Here is a tiny trained network, its code and every weight. The questions are about switching its units off for an input and a class, where a switched-off unit gives its printed mean instead of its output.

import numpy as np


def w(rows, s, z=0):
    codes = np.array(rows[::2]) - 128.0
    scale = np.full(codes.shape[1], s)
    scale[-1] = z or s
    return codes * scale


def f(y):
    return np.maximum(y, 0)


def log_softmax(a):
    a = a - a.max(-1, keepdims=True)
    return a - np.log(np.exp(a).sum(-1, keepdims=True))


def net(x, mask):
    res = np.array(x, float).reshape(1, 6) / 4 @ E
    y = f(res @ A[0][:, :-1].T + A[0][:, -1])
    res = res + np.where(mask, y, B[0][:, -1]) @ B[0][:, :-1]
    return log_softmax(res[-1] @ U[:, :-1].T + U[:, -1])


A, B = {}, {}
E = w([
[130,130,135,132,128,132,129,128,127],'x0',
[126,128,120,127,132,126,132,126,132],'x1',
[158,122,108,67,173,198,113,101,75],'x2',
[170,252,59,149,106,107,116,123,106],'x3',
[129,127,129,126,124,127,128,128,125],'x4',
[139,126,135,96,96,202,138,216,194],'x5',
],0.017)
A[0] = w([
[191,232,72,166,64,104,118,200,136,2],'n1',
[97,143,131,228,67,58,140,114,175,188],'n2',
[99,161,121,216,57,28,155,123,136,3],'n3',
[149,202,68,144,158,175,92,77,111,105],'n4',
[69,81,167,177,151,3,154,28,95,39],'n5',
[219,177,101,61,176,133,70,83,84,91],'n6',
[37,44,188,118,77,184,181,240,245,122],'n7',
[173,158,118,64,75,181,155,213,147,48],'n8',
[179,174,105,128,140,124,107,81,67,103],'n9',
[171,177,88,108,126,108,142,17,42,134],'n10',
[101,2,184,107,177,134,148,98,117,144],'n11',
[129,122,105,154,118,147,103,150,127,89],'n12',
[165,116,125,50,172,197,140,97,114,134],'n13',
[102,112,133,135,124,133,124,117,105,74],'n14',
[177,150,104,132,101,203,123,203,132,26],'n15',
[193,145,115,73,98,228,165,179,197,83],'n16',
[62,40,183,95,179,153,135,42,124,66],'n17',
[140,84,129,109,125,96,133,97,145,60],'n18',
[53,175,116,80,155,120,142,130,117,106],'n19',
[132,243,93,118,70,137,82,102,162,151],'n20',
],0.0086,0.014)
B[0] = w([
[63,95,128,54,159,255,39,246,67,188],'n1',
[68,157,75,58,154,187,86,173,60,229],'n2',
[193,174,41,184,155,16,133,42,148,174],'n3',
[152,75,162,150,102,120,161,70,138,185],'n4',
[47,124,111,77,120,219,63,198,70,202],'n5',
[145,96,149,117,111,140,158,92,205,187],'n6',
[148,22,220,100,39,156,170,112,209,251],'n7',
[91,147,65,196,177,90,86,96,77,172],'n8',
[149,118,161,128,90,98,173,126,189,179],'n9',
[174,118,184,160,111,81,175,109,173,214],'n10',
[127,226,38,128,195,138,67,158,76,220],'n11',
[164,102,122,147,118,136,124,121,118,130],'n12',
[82,166,82,123,158,109,81,142,70,184],'n13',
[142,132,118,122,117,113,110,119,129,130],'n14',
[154,145,69,215,131,49,125,85,100,156],'n15',
[77,208,80,117,153,130,72,161,48,195],'n16',
[174,219,81,167,142,54,117,81,73,187],'n17',
[144,170,126,143,109,125,156,120,140,134],'n18',
[144,114,153,143,145,127,118,151,134,133],'n19',
[133,181,124,160,164,89,146,87,99,213],'n20',
],0.0092,0.02)
U = w([
[86,123,113,50,151,251,92,141,33,4],'0',
[137,175,89,214,159,38,120,82,41,232],'1',
[157,45,204,138,86,129,213,92,205,172],'2',
],0.013,0.0038)

Each question gives the input, the list of numbers given to net, and the class t.
The units are the neurons (one row each of A and B). Each row of codes is followed by its name. A weight is (code - 128) times the scale printed after its matrix; where a second scale follows, it is the last column's (A, B and U).
mask holds one flag per neuron, in row order. A switched-off neuron (its flag False) gives its mean, the last column of its row in B, instead of its output. The means were averaged over made-up inputs and are rounded, as every weight is.
A unit's drop is (log p(t) with every unit on - log p(t) with that unit switched off) / (log p(t) with every unit on - log p(t) with every unit switched off).
unit that matters most: the unit with the biggest drop
k most important neurons: the k neurons with the biggest drops, biggest first
drop of u: that unit's drop, to one decimal
input [7,-6,0,-1,8,-6], class 0: 3 most important neurons => (n5 n3 n20)
input [-6,-6,4,-5,-6,0], class 1: 2 most important neurons => (n17 n1)
input [-6,6,-2,8,-4,2], class 0: most important neuron => (n1)
input [-1,8,1,8,-2,5], class 1: 2 most important neurons => (n20 n15)
input [-3,-7,0,8,-3,4], class 0: 2 most important neurons => (n1 n3)
input [-7,6,-5,-3,5,0], class 0: 2 most important neurons => (n2 n10)
input [1,-1,4,5,-5,7], class 1: 2 most important neurons => (n15 n8)
input [8,-3,8,0,-8,-5], class 1: 3 most important neurons => (n7 n13 n17)
input [3,6,-7,-1,1,-8], class 0: 2 most important neurons => (n5 n2)
input [6,-6,-5,8,4,1], class 0: 2 most important neurons => (n1 n2)
input [0,-6,1,4,-3,8], class 1: 2 most important neurons => (n15 n8)
input [-6,-3,0,-8,-5,4], class 2: 2 most important neurons => (n7 n2)
input [-4,4,-5,7,2,2], class 0: 2 most important neurons => (n1 n2)
input [-6,3,1,4,5,-4], class 2: unit that matters most => n11
input [4,5,4,-7,6,0], class 1: 2 most important neurons => (n17 n1)
input [-4,8,-5,4,8,6], class 0: drop of n1 => 1.7
input [-3,2,-6,-4,-4,-6], class 0: drop of n5 => 1.1
input [-4,-6,-4,-5,-8,8], class 2: drop of n7 => 3.1
input [8,1,-7,-3,-7,7], class 2: drop of n7 => 4.3
input [7,1,3,8,-7,3], class 1: unit that matters most => n20
